Below is a small trained network, with its code and all its weights. Each question gives an input and a target symbol and asks what happens when units are switched off, that is, made to give their printed mean instead of their output.

import numpy as np


def w(rows, s, z=0):
    codes = np.array(rows[::2]) - 128.0
    scale = np.full(codes.shape[1], s)
    scale[-1] = z or s
    return codes * scale


def f(y):
    return np.maximum(y, 0)


def softmax(a):
    e = np.exp(a - a.max(-1, keepdims=True))
    return e / e.sum(-1, keepdims=True)


def log_softmax(a):
    a = a - a.max(-1, keepdims=True)
    return a - np.log(np.exp(a).sum(-1, keepdims=True))


def net(x, mask):
    ids = ['αβγεζηθλμξπστψω'.index(c) for c in x.split()]
    T = len(ids)
    res = E[ids] + P[:T]
    u = 0
    for l in range(2):
        r = res
        for j in range(2):
            rows = slice(2 * j, 2 * j + 2)
            q, k, v = (r @ M[l][rows].T for M in (Q, K, V))
            z = softmax(np.where(np.tri(T) > 0, q @ k.T / 2**0.5, -1e9)) @ v
            o = O[l][rows]
            res = res + np.where(mask[u + j], z, o[:, -1]) @ o[:, :-1]
        u += 2
        y = f(res @ A[l][:, :-1].T + A[l][:, -1])
        res = res + np.where(mask[u : u + 16], y, B[l][:, -1]) @ B[l][:, :-1]
        u += 16
    return log_softmax(res[-1] @ U[:, :-1].T + U[:, -1])


Q, K, V, O, A, B = {}, {}, {}, {}, {}, {}
E = w([
[99,69,163],'α',
[1,164,175],'β',
[82,90,166],'γ',
[181,100,170],'ε',
[202,114,174],'ζ',
[126,89,167],'η',
[112,78,168],'θ',
[237,193,179],'λ',
[144,91,172],'μ',
[156,184,174],'ξ',
[130,122,174],'π',
[237,138,171],'σ',
[198,175,176],'τ',
[182,161,177],'ψ',
[55,123,174],'ω',
],0.0094)
P = w([
[121,123,150],'0',
[186,130,145],'1',
[149,202,164],'2',
[124,177,54],'3',
[183,107,101],'4',
[96,241,159],'5',
[113,223,64],'6',
[254,121,189],'7',
],0.033)
Q[0] = w([
[39,156,20],'0.h1',
[77,213,248],'0.h1',
[87,57,141],'0.h2',
[238,203,102],'0.h2',
],0.013)
K[0] = w([
[202,38,46],'0.h1',
[98,84,8],'0.h1',
[159,182,53],'0.h2',
[45,54,202],'0.h2',
],0.017)
V[0] = w([
[141,163,150],'0.h1',
[55,130,134],'0.h1',
[60,72,118],'0.h2',
[151,3,119],'0.h2',
],0.018)
O[0] = w([
[16,230,159,253],'0.h1',
[129,121,13,124],'0.h1',
[26,145,119,205],'0.h2',
[27,11,130,137],'0.h2',
],0.011,0.0063)
A[0] = w([
[164,183,148,145],'0.n1',
[162,97,60,92],'0.n2',
[122,94,104,119],'0.n3',
[140,9,201,131],'0.n4',
[231,39,73,160],'0.n5',
[82,161,108,81],'0.n6',
[158,94,203,128],'0.n7',
[124,121,25,63],'0.n8',
[159,49,129,78],'0.n9',
[135,131,146,30],'0.n10',
[128,126,161,8],'0.n11',
[153,153,113,34],'0.n12',
[190,114,76,138],'0.n13',
[70,177,176,96],'0.n14',
[181,67,90,91],'0.n15',
[137,90,131,75],'0.n16',
],0.011,0.014)
B[0] = w([
[86,1,98,224],'0.n1',
[165,198,105,129],'0.n2',
[127,128,108,131],'0.n3',
[95,214,180,146],'0.n4',
[74,124,132,138],'0.n5',
[197,114,117,176],'0.n6',
[171,185,136,150],'0.n7',
[207,179,178,132],'0.n8',
[145,105,118,129],'0.n9',
[152,101,138,128],'0.n10',
[167,108,60,128],'0.n11',
[89,89,142,130],'0.n12',
[76,133,128,138],'0.n13',
[193,47,119,248],'0.n14',
[131,152,118,129],'0.n15',
[141,132,118,128],'0.n16',
],0.0079,0.015)
Q[1] = w([
[133,255,148],'1.h1',
[250,217,114],'1.h1',
[64,176,177],'1.h2',
[196,30,61],'1.h2',
],0.007)
K[1] = w([
[190,240,74],'1.h1',
[255,93,227],'1.h1',
[133,25,187],'1.h2',
[234,183,91],'1.h2',
],0.0066)
V[1] = w([
[123,32,56],'1.h1',
[255,179,160],'1.h1',
[67,83,178],'1.h2',
[6,178,195],'1.h2',
],0.0097)
O[1] = w([
[118,255,150,81],'1.h1',
[56,45,105,51],'1.h1',
[206,128,87,196],'1.h2',
[213,50,77,255],'1.h2',
],0.0092,0.0064)
A[1] = w([
[155,149,106,44],'1.n1',
[155,103,253,22],'1.n2',
[206,133,118,182],'1.n3',
[191,195,140,29],'1.n4',
[111,131,64,93],'1.n5',
[72,115,137,157],'1.n6',
[177,112,132,90],'1.n7',
[169,104,119,5],'1.n8',
[68,175,173,115],'1.n9',
[124,154,141,144],'1.n10',
[157,101,239,166],'1.n11',
[133,111,73,62],'1.n12',
[156,143,130,134],'1.n13',
[140,122,203,128],'1.n14',
[115,135,66,135],'1.n15',
[69,64,87,110],'1.n16',
],0.016,0.015)
B[1] = w([
[48,75,158,135],'1.n1',
[68,214,238,161],'1.n2',
[133,150,181,250],'1.n3',
[60,59,129,159],'1.n4',
[130,148,64,138],'1.n5',
[214,161,102,154],'1.n6',
[132,74,137,178],'1.n7',
[80,101,83,146],'1.n8',
[189,61,121,145],'1.n9',
[163,144,110,143],'1.n10',
[112,106,2,208],'1.n11',
[173,172,98,138],'1.n12',
[135,152,171,158],'1.n13',
[78,126,86,158],'1.n14',
[83,166,133,153],'1.n15',
[89,160,201,167],'1.n16',
],0.01,0.02)
U = w([
[148,103,242,126],'α',
[158,144,29,119],'β',
[155,169,233,254],'γ',
[160,73,106,129],'ε',
[113,69,147,146],'ζ',
[190,100,156,122],'η',
[163,89,201,122],'θ',
[41,123,204,38],'λ',
[190,87,118,139],'μ',
[117,108,107,103],'ξ',
[153,101,124,123],'π',
[88,81,149,115],'σ',
[46,140,134,55],'τ',
[97,117,122,96],'ψ',
[130,245,141,178],'ω',
],0.011,0.0078)

Each question gives the input, a string of symbols that net reads in full, and the target symbol t.
The units are the heads (2 rows each of Q, K, V and O) and the neurons (one row each of A and B). Each row of codes is followed by its name. A weight is (code - 128) times the scale printed after its matrix; where a second scale follows, it is the last column's (O, A, B and U).
mask holds one flag per unit, layer by layer, with each layer's heads first. A switched-off unit (its flag False) gives its mean, the last column of its rows in O or B, instead of its output. The means were averaged over made-up inputs and are rounded, as every weight is.
A unit's drop is (log p(t) with every unit on - log p(t) with that unit switched off) / (log p(t) with every unit on - log p(t) with every unit switched off).
The circuit of an input: a set's keep is (log p(t) with only the set's units on - log p(t) with every unit switched off) / (log p(t) with every unit on - log p(t) with every unit switched off). Starting from the 12 units with the biggest drops (on a tie, the unit counted first), units are removed one at a time, each time the one whose removal leaves the highest keep (on an exact tie, the one counted first), for as long as the keep stays at least 0.8.
circuit, biggest first: the units of the circuit, biggest drop first
unit that matters most: the unit with the biggest drop
top k neurons: the k neurons with the biggest drops, biggest first
k most important neurons of layer l: the k neurons of layer l with the biggest drops, biggest first
heads that matter: for each layer, one digit per head in row order, 1 if its drop is at least 0.15 and else 0, layers parted by /
input β β ω ω τ ε ω γ, target β: circuit, biggest first => [1.n11]
input ω ω α ω μ ω ω θ, target γ: circuit, biggest first => [0.h1; 1.n11; 1.h1]
input λ τ σ, target τ: top 2 neurons => [1.n11; 0.n1]
input β λ γ α ω ζ ω ω, target β: 2 most important neurons of layer 1 => [1.n11; 1.n3]
input α π η λ ω λ β, target γ: heads that matter => 10 / 10
input λ β σ, target λ: circuit, biggest first => [0.h2; 1.h2; 1.h1]
input γ ω θ α, target γ: circuit, biggest first => [0.h1; 1.n11]
input α λ ω, target α: heads that matter => 11 / 11
input α η ω η ω ω ω, target γ: circuit, biggest first => [1.n11; 0.h1]
input ω ω ω β, target γ: circuit, biggest first => [0.h1; 1.n11]
input ω β ω ω λ ω ω λ, target ω: circuit, biggest first => [0.h1; 1.h2]
input τ ζ λ α β, target τ: heads that matter => 11 / 01
input α ε ω γ τ ζ, target α: heads that matter => 11 / 11
input λ ω θ, target λ: unit that matters most => 1.n2
input β β ω ψ, target ω: circuit, biggest first => [1.n11; 1.n15]
input η ω ε, target μ: 2 most important neurons of layer 0 => [0.n1; 0.n4]
input μ β λ, target ε: heads that matter => 00 / 00
input β θ μ, target ω: circuit, biggest first => [0.h1; 1.n15; 1.n4; 0.n14]
input ω ω ω γ, target ω: heads that matter => 00 / 10
input β ω ω, target β: 4 most important neurons of layer 1 => [1.n3; 1.n2; 1.n16; 1.n9]
input ω ω ω ξ, target γ: unit that matters most => 0.h1
input β τ β ζ ζ, target β: 3 most important neurons of layer 1 => [1.n3; 1.n2; 1.n9]
input λ σ γ ω, target λ: top 4 neurons => [1.n2; 1.n16; 0.n7; 0.n14]
